Each row has a name. Each question is about the rows just above it.

K520: [177 128 143 141  89 100 146 154 118 153 162  97 105  95 102]
K320: [188 115 111 187 117 156 111 171 118 115 124  91  78 101  88]
K867: [163 115 111 187 117 117 111 171 118 115 124  92 129 118  88]
K588: [ 85  85  67 140  72 137  77 177 112 129 146 118 163  99 117]
K993: [186 117 187 130 126 111 136 161 114 163  77 158 156 189 158]
Shared by K520 and K867: | [118]
The one value in K320 and K520: | [118]
The one value in K520 and K320: | [118]
Where do [177 128 143 141  89 100 146 154 118 153 162  97 105  95 102] appear? | K520
The one value in K867 and K520: | [118]

K714: [156  87 126 156 165 137 136 157 127]
K48: [133  87  71 150 157 156 136 130 127]
K827: [155  76  70 164 172 133 129 128 137]
K565: [151 149 180 164 175 116 166 120 165]
Which value is in both K714 and K565? | [165]
The one value in K827 and K714: | [137]
Shared by K827 and K48: | [133]
Shared by K565 and K714: | [165]
The one value in K827 and K565: | [164]
The one value in K48 and K827: | [133]
The one value in K565 and K827: | [164]

K193: [ 91 130 152 147 147 125 115 129 152 139 123 113 108 127 133 136 118 118
 143 124 101 134 125 143 139 119 135 106 118 138 140  99 117 152 131 105
 127 113 118 128 138 146 126 120 118 135 138 137 153 131 146]
K340: [ 94 130 155 149 148 125 114 128 157 143 121 111 108 127 133 138 114 119
 127 124  97 134 129 145 142 119 134 105 116 140 140  96  90 155 131 104
 126 113 118 125 140 146 125 121 145 139 140 137 156 122 147]
K142: [ 98 129 143 144 147 125 118 129 152 134 124 114 116 128 134 130 122 122
 128 123 108 133 123 136 137 124 138 107 120 137 137 104 109 148 130 113
 132 118 123 127 136 143 126 122 146 128 134 136 148 130 139]
K226: [ 96 130 145 145 145 125 117 130 152 135 125 115 116 129 133 132 120 120
 128 122 105 135 126 138 137 121 136 108 120 136 138 100 105 150 130 111
 130 117 122 126 138 144 126 122 144 132 135 136 147 130 140]
K88: [ 90 131 156 144 147 127 112 128 155 146 122 112 103 124 133 143 112 119
 129 125  92 133 131 151 144 120 132 102 114 142 140  97  88 157 129  99
 122 107 115 123 140 145 123 121 144 139 144 138 160 133 149]
K573: [ 94 129 148 143 147 124 116 129 154 139 125 113 111 128 134 129 120 119
 129 124 104 133 125 141 137 119 135 113 119 137 139  98 103 150 132 107
 129 117 120 126 139 144 125 121 145 134 139 137 150 131 143]
K758: [ 92 131 158 151 143 127 117 126 152 147 122 120 108 121 133 150 103 125
 135 128  90 132 137 157 150 123 124 102 110 147 133 107  88 159 125  98
 115 102 117 119 138 141 123 129 141 148 147 137 174 135 148]
K984: [ 86 132 157 150 146 127 115 128 150 147 122 114 104 122 134 149 108 122
 134 126  88 132 133 154 147 121 127 122 112 144 136  98  88 160 126  99
 118 105 116 120 140 144 123 125 142 146 145 137 169 136 149]
The row with [ 94 129 148 143 147 124 116 129 154 139 125 113 111 128 134 129 120 119
 129 124 104 133 125 141 137 119 135 113 119 137 139  98 103 150 132 107
 129 117 120 126 139 144 125 121 145 134 139 137 150 131 143] is | K573
Whose row is [ 86 132 157 150 146 127 115 128 150 147 122 114 104 122 134 149 108 122
 134 126  88 132 133 154 147 121 127 122 112 144 136  98  88 160 126  99
 118 105 116 120 140 144 123 125 142 146 145 137 169 136 149]? | K984
Whose row is [ 91 130 152 147 147 125 115 129 152 139 123 113 108 127 133 136 118 118
 143 124 101 134 125 143 139 119 135 106 118 138 140  99 117 152 131 105
 127 113 118 128 138 146 126 120 118 135 138 137 153 131 146]? | K193
Whose row is [ 94 130 155 149 148 125 114 128 157 143 121 111 108 127 133 138 114 119
 127 124  97 134 129 145 142 119 134 105 116 140 140  96  90 155 131 104
 126 113 118 125 140 146 125 121 145 139 140 137 156 122 147]? | K340

K238: [ 87 140 151  81 127  94 108 123 131 132 157  88  79 103 123  96 130 158
 136 119  96 111 112  84 113 106 139  72 146]
K986: [ 94 147 152  89 131  97 115 130 139 135 160  92 157 106 129 104 135 135
 144 122 101 113 121  89 108 108 147  74 152]
K104: [110 108 108 113 112 116 113 110 102 107 107 113 114 114 109 112 106 106
 104 108 115 109 106 109 107 135 107 118 104]
K605: [115 126 107 120 117 112 124 114 114 103 111 108 106 110 136 124 110 115
 121 105 119 100 121 109 104 104 127 103 116]
K261: [126 155 152 135 159 151 154 129 121 135 152 133 131 144 147 145 134 134
 137 130 150 125 128 132 123 141 154 139 140]
[ 87 140 151  81 127  94 108 123 131 132 157  88  79 103 123  96 130 158
 136 119  96 111 112  84 113 106 139  72 146] is in which row? | K238
Shared by K104 and K261: | [135]
Whose row is [115 126 107 120 117 112 124 114 114 103 111 108 106 110 136 124 110 115
 121 105 119 100 121 109 104 104 127 103 116]? | K605
Whose row is [110 108 108 113 112 116 113 110 102 107 107 113 114 114 109 112 106 106
 104 108 115 109 106 109 107 135 107 118 104]? | K104

K281: [126 130 141 123 127 130 130 132 121 147 130 122 124 126 135 129 129 124
 133 128 130 123 108 134 119 131 121 118 129 142 140 141 126 132 131 138
 139 135 134 136 124 131 122 137 121 141 124 132 126 136 130 122 126 128
 116 136 141]
K190: [134 145 146 114 133 101 133 155 118 141 144 136 129 140 154 123 131 128
 127 158 125 100 100 131 127 142 119 141 142 134 126 118 128 121 130 113
 128 175 137 131 150 125 142 113 133 141 135 110 109 147 128 146 108 133
 136 121 144]
K543: [126 130 141 123 127 130 130 132 121 147 130 122 124 126 135 129 129 124
 133 128 130 123 108 134 119 131 121 118 129 142 129 141 126 132 131 138
 139 135 134 136 124 131 122 137 121 141 124 132 126 136 130 122 126 128
 121 133 131]
K546: [127 127 126 129 128 130 128 127 129 129 128 129 128 128 141 128 127 128
 127 128 127 128 133 127 130 129 129 128 129 126 128 128 128 128 128 128
 127 128 127 127 128 128 127 127 129 127 129 128 129 128 128 129 129 128
 129 127 128]
Where do [126 130 141 123 127 130 130 132 121 147 130 122 124 126 135 129 129 124
 133 128 130 123 108 134 119 131 121 118 129 142 140 141 126 132 131 138
 139 135 134 136 124 131 122 137 121 141 124 132 126 136 130 122 126 128
 116 136 141] appear? | K281
[126 130 141 123 127 130 130 132 121 147 130 122 124 126 135 129 129 124
 133 128 130 123 108 134 119 131 121 118 129 142 129 141 126 132 131 138
 139 135 134 136 124 131 122 137 121 141 124 132 126 136 130 122 126 128
 121 133 131] is in which row? | K543

K81: [152 113 120 150 125 119 140 121 156 144 100 129 122 123 111 166 139 174
 124 106  96 130 133 149 112  98 116 132 135 146 145 124 142 109 157 136
  96 121 113 125 124 139 113 130 118 148 109 143 158 108 105]
K391: [144 123 145 139 119  71  91 133 148 166 114  92 129 110 105 149 138 173
 138  81 109 122 137 136  91 111 121 124 151 145 116 143 130 118 176 138
  85  96 142  99 106 148  99 116 102 157 115 148 112 100 115]
K755: [172 128 154 146 135 150 105 110 129 116 115 120 116 184 111 169 153 153
  96 126  87 159  81 129 151 101 154 110  89 125 136 115 106 150 122 155
 167 126 106 160 115 155 139 121  85 121 133  94  97 135 120]
K126: [167 124 129 153 128 118 114 119 144 159 103 145 100 154 125 159 140 143
 137 101  77 125 106 136 105 115 112 152 118 150 134 133 132 131 130 158
 107 113 120 140 138 139 125 126 120 145 136 115 143 101 112]
K745: [168  94 109 146 146  98 131 115 166 158  98 141 114 124 119 163 141 176
 129 101  79 116 141 154  99 109 117 156 132 158 150 143 149 127 140 145
  80 125 111 125 146 129 101 140 130 161 136 134 168  98 116]
K897: [150 126 123 144 130 168 171  99 143 144 102 164 107 152 122 147 130 139
 119 133  96 132 114 134 140 124 112 136 107 140 160 109 145 111 111 141
 111 144 110 151 128 127 129 129 110 126 129 110 168 131  97]
K683: [153 119 119 153 140 126 101 118 151 151 100 152 110 155 138 157 151 157
 132 110  73 137 102 145 103 110 115 134 121 154 117 136 127 122 130 143
 114 114 106 124 153 136 110 137 135 153 125 126 147  96 101]
K789: [152 142 157 143 121 169 123 110 125 126 106 125 103 186 130 151 148 114
 134 127  98 160  65 130 157 101 133 108  94 131 130 104 102 129 120 142
 161 130 115 140 109 158 130 121  91 115 124 111 110 134 115]
K963: [173 140 161 142 108 147 131 119 132 128 111 109 101 158  96 166 135 122
 142 120  99 142  97 112 160 106 149 122  87 129 157 109 119 147 145 169
 150 121 112 172  95 156 153 124  71 112 132  88 105 132 130]
K969: [139 133 141 150 121 108 115 132 153 133 104  99 127 117 106 163 135 180
 142  91 119 137 141 141 116  98 131 106 144 135 132 134 129 104 182 126
  99 114 125 106  91 153 118 120  88 138  98 164 122 114 111]
K862: [151 123 120 150 147 158 130 103 155 154 101 171 104 162 142 139 143 137
 122 124  84 145 102 144 125 118 105 142 114 148 128 117 136 125  98 156
 120 138 109 143 147 116 134 141 126 146 146 100 152 124 103]
Whose row is [150 126 123 144 130 168 171  99 143 144 102 164 107 152 122 147 130 139
 119 133  96 132 114 134 140 124 112 136 107 140 160 109 145 111 111 141
 111 144 110 151 128 127 129 129 110 126 129 110 168 131  97]? | K897
Whose row is [152 113 120 150 125 119 140 121 156 144 100 129 122 123 111 166 139 174
 124 106  96 130 133 149 112  98 116 132 135 146 145 124 142 109 157 136
  96 121 113 125 124 139 113 130 118 148 109 143 158 108 105]? | K81
[151 123 120 150 147 158 130 103 155 154 101 171 104 162 142 139 143 137
 122 124  84 145 102 144 125 118 105 142 114 148 128 117 136 125  98 156
 120 138 109 143 147 116 134 141 126 146 146 100 152 124 103] is in which row? | K862

K554: [ 92 131  82 130 129]
K283: [130  91 173 131 101]
K400: [ 91  67  68  92 130]
Where do [ 91  67  68  92 130] appear? | K400
The row with [130  91 173 131 101] is | K283
Whose row is [ 92 131  82 130 129]? | K554

K446: [113 115 111 100 132 145 149 121 137 151 120 125 130 128  99 153 131 165
 110 120 124 149 144 147 117 100 162 123 118 137 112 122 144 110 120 128
 139 125  79 108 141  96 124 127 108 131 118 135 105 123 155 105 134 143
 122 134]
K376: [132 147 116 109 123 121  95 151 137 112 150 121 143 124 141 115 153 143
 136 150 111 165 146 133 119 128 124 130 141 138 134 124 150 112 119 108
 121 139 130 135 137 128 120 142 146 159 120 139 125 138 102 103 123 130
 127 128]
K595: [162 107 107 123 122 145 134 118 135 138 120 129 128 142 124 163 113 120
 122 120  94 112 163 143 137 117 135 110 110 133 137 128 110 136 135 123
 115 171 135 105 149 129 119 103 134 119 124 104 129 125 116 117 129 130
 139 106]
K781: [146 127 131 139 140 128 131 137 154 148 104 123 117 131 132 145 125 141
 134 154 106 137 131 121 122 112 105 143 113 119 148 140 130 154 129 136
 136 150 136 109 138 119 126 124 126 114 135 131 112 151 121 138 151 131
  99 112]
K252: [143 151 115 128 169 144 115 164 148 149 140 128 165 128 114 143 120 116
 136 134 146 133 163 135 175 133 172 135 113 141 132 122 152 104 112 137
 137 113 170 136 143 146 150 121 141  95 139 130 148 134 118 112 103 135
 123 136]
K685: [131 135 129 137 131 121 107 104 146  85 139 118 139 126 140 108  95 131
 157 117 124 108 123 114 138 154 117 130 147 140 136 125 148 151 118 151
 114 139 141 123 111 123 110 109 109 133 105 134 144 161 133  87 122 115
 146 100]
K585: [109 128 134 116 138 135 109 121 108 145 125 118 125 126 156 144 133 125
 117 108 113 130 126 138 129 141 116 144 141 127 145 123  97 142 124 139
 108 106  98 136 134 121 127 104 117 106 130 119 158 141 158 124 128 141
 142  96]
K722: [147 138 100 106 107 134  96 135 144 122 140 126 106 132 119 122  91 134
 135 157 139 124 110 135 144 100 136 134 123  94 115 123 140 140 144 113
 125 127 172 100 107 139 141 117 142 119 115 131 110 111 126 128 113 108
 108 139]
K478: [143 115 111 138 134 147 135 111 116  90 144 142 135 119 119 131 131 129
 148 127 123 123 132 157 144 131 123 111 123 132 110 106 122 131 130 134
 119 103 128 125 135 145 125 114 158 136 120 115 131 145  94  98 145 127
 109 110]
Whose row is [113 115 111 100 132 145 149 121 137 151 120 125 130 128  99 153 131 165
 110 120 124 149 144 147 117 100 162 123 118 137 112 122 144 110 120 128
 139 125  79 108 141  96 124 127 108 131 118 135 105 123 155 105 134 143
 122 134]? | K446
Which row holds [132 147 116 109 123 121  95 151 137 112 150 121 143 124 141 115 153 143
 136 150 111 165 146 133 119 128 124 130 141 138 134 124 150 112 119 108
 121 139 130 135 137 128 120 142 146 159 120 139 125 138 102 103 123 130
 127 128]? | K376
Whose row is [146 127 131 139 140 128 131 137 154 148 104 123 117 131 132 145 125 141
 134 154 106 137 131 121 122 112 105 143 113 119 148 140 130 154 129 136
 136 150 136 109 138 119 126 124 126 114 135 131 112 151 121 138 151 131
  99 112]? | K781
Which row holds [131 135 129 137 131 121 107 104 146  85 139 118 139 126 140 108  95 131
 157 117 124 108 123 114 138 154 117 130 147 140 136 125 148 151 118 151
 114 139 141 123 111 123 110 109 109 133 105 134 144 161 133  87 122 115
 146 100]? | K685

K330: [ 79 131 116 133 146 119 131 178 144 136 144  92  90  81 152  89 172 113
 189]
K388: [ 91 158 180  90 119 134 128 167 185 126 154 160 137  99 114 136 176  79
  87]
K608: [185 138 104  82 184 145 103 108 100  70 101 111 149 163 183 148 119 110
 145]
K148: [137 156  99 160 127 170 174  78  74 117 161 146 152 188  98 127  83 139
 161]
K973: [124 140 179  74 106 145 157 148  84 161 182 101  85 116 140 132 120 145
 121]
K653: [ 78 102 161 118 104 103  94 161 132  90 111 167 128 103 145  86  75 134
 123]
K33: [167 186 126 157 188 188 149 132 166 109 102 113 155 130 179 187 153 108
  77]
K773: [178 128 154 175  82 126 103  99 163 144  93  82 100  96 144  91 149  93
 170]
K233: [106 127 140 187 118 152 171 159 168 153  78 111  90 108  83 180 126 116
 171]
Where do [178 128 154 175  82 126 103  99 163 144  93  82 100  96 144  91 149  93
 170] appear? | K773
The row with [167 186 126 157 188 188 149 132 166 109 102 113 155 130 179 187 153 108
  77] is | K33
Whose row is [ 78 102 161 118 104 103  94 161 132  90 111 167 128 103 145  86  75 134
 123]? | K653
Whose row is [185 138 104  82 184 145 103 108 100  70 101 111 149 163 183 148 119 110
 145]? | K608
Shared by K330 and K33: | [113]
[137 156  99 160 127 170 174  78  74 117 161 146 152 188  98 127  83 139
 161] is in which row? | K148

K592: [131  98 116 115]
K665: [133  92 151 104]
K91: [ 65 162 140 131]
K9: [105  93  88 154]
K444: [154  88  74 150]
K558: [142 170 121  89]
K810: [133 140 147 125]
K66: [151  88 142 133]
Shared by K66 and K9: | [88]
Which value is in both K91 and K810? | [140]
The one value in K66 and K810: | [133]

K802: [ 89 166 103 102 127]
K641: [148  87 127 102 155]
K863: [126 141 146  80 127]
Shared by K863 and K802: | [127]
The one value in K641 and K863: | [127]
Which value is in both K802 and K863? | [127]
Shared by K863 and K641: | [127]

K574: [143 118 147 132 114 114 113  98]
K65: [147 160  92 173 117 146 113 111]
K97: [172 143 134 105 119 147 130  83]
K598: [ 83 135 124 130 185  90 155 150]
K844: [135 131 103 147 125 136  92 118]
Whose row is [147 160  92 173 117 146 113 111]? | K65
The one value in K97 and K844: | [147]
Whose row is [ 83 135 124 130 185  90 155 150]? | K598

K759: [122 118 127 141 125 106]
K845: [138 126 133 107  96 127]
K562: [ 98 116 150 128 133 102]
K742: [ 77 102 146 168 145  82]
K837: [144 114 149 112 107 136]
K808: [ 91  96 160 134 136  70]
K296: [ 95 138 115 100  85 122]
K329: [166 127 158 114  90 157]
K792: [ 98 110 121 136 101 124]
K165: [140 102 133 128 116 133]
K69: [103  95 170 173  89  85]
Which value is in both K759 and K845? | [127]
The one value in K845 and K329: | [127]
Which value is in both K808 and K845? | [96]
Shared by K165 and K742: | [102]
Whose row is [122 118 127 141 125 106]? | K759
Whose row is [166 127 158 114  90 157]? | K329

K220: [148 120 151 115 114 139 141 118 135 138 144 142 148 117 139 102 105 141
 130 108 115  94 107 118 159 123 103 145 135 126 140 142 141 104 136 119
 134 122  86 125 144 137 112 115 117 121 108 150 112 128 113 137 132 126
 109 121 105 110 139 126]
K67: [105 130 121 152 145 119 150 146 134 135 107 134 123 102 111 140 139 128
 134 140 135 138 132 137 114 130 146 109 122 116 114 123 139 155 123 141
 111 145 147 146 128 128 110 140 108 138 155 127 137 132 138 113 108  97
 117 160 137 111 119 142]
K14: [102 125 141 154 138 125 143 148 129 139 141 120 138 126 118 142 146 119
 134 141 117 147 146 145  92 128 151  95 116 125 127 134 123 158 128 162
 134 110 152 135 130 139 137 130 119 131 148 138 120 120 125 147 139 126
 152 133 107 124 122 142]
K659: [117 128  96  92 137 121 121 138 118  89 145 127  91 157 132 151 135 131
 126 118 113 149 145 110 124  92 126 136 146 116 102 154 108 128 124 117
 143 122 128 126 134 118 135 119 119 142 125 113 149 119 151 108 134 125
 147 106 145 145 116 112]
K983: [107 126 144 156 142 124 149 144 136 142 113 140 135  93 111 135 144 132
 142 136 132 123 120 143 113 142 149 113 113 125 121 116 147 152 137 163
 142 136 167 145 132 141 139 141 126 132 156 136 112 127 122 128 115 124
 120 159 108 101 124 144]
The row with [102 125 141 154 138 125 143 148 129 139 141 120 138 126 118 142 146 119
 134 141 117 147 146 145  92 128 151  95 116 125 127 134 123 158 128 162
 134 110 152 135 130 139 137 130 119 131 148 138 120 120 125 147 139 126
 152 133 107 124 122 142] is | K14
[107 126 144 156 142 124 149 144 136 142 113 140 135  93 111 135 144 132
 142 136 132 123 120 143 113 142 149 113 113 125 121 116 147 152 137 163
 142 136 167 145 132 141 139 141 126 132 156 136 112 127 122 128 115 124
 120 159 108 101 124 144] is in which row? | K983
Whose row is [148 120 151 115 114 139 141 118 135 138 144 142 148 117 139 102 105 141
 130 108 115  94 107 118 159 123 103 145 135 126 140 142 141 104 136 119
 134 122  86 125 144 137 112 115 117 121 108 150 112 128 113 137 132 126
 109 121 105 110 139 126]? | K220
Whose row is [105 130 121 152 145 119 150 146 134 135 107 134 123 102 111 140 139 128
 134 140 135 138 132 137 114 130 146 109 122 116 114 123 139 155 123 141
 111 145 147 146 128 128 110 140 108 138 155 127 137 132 138 113 108  97
 117 160 137 111 119 142]? | K67

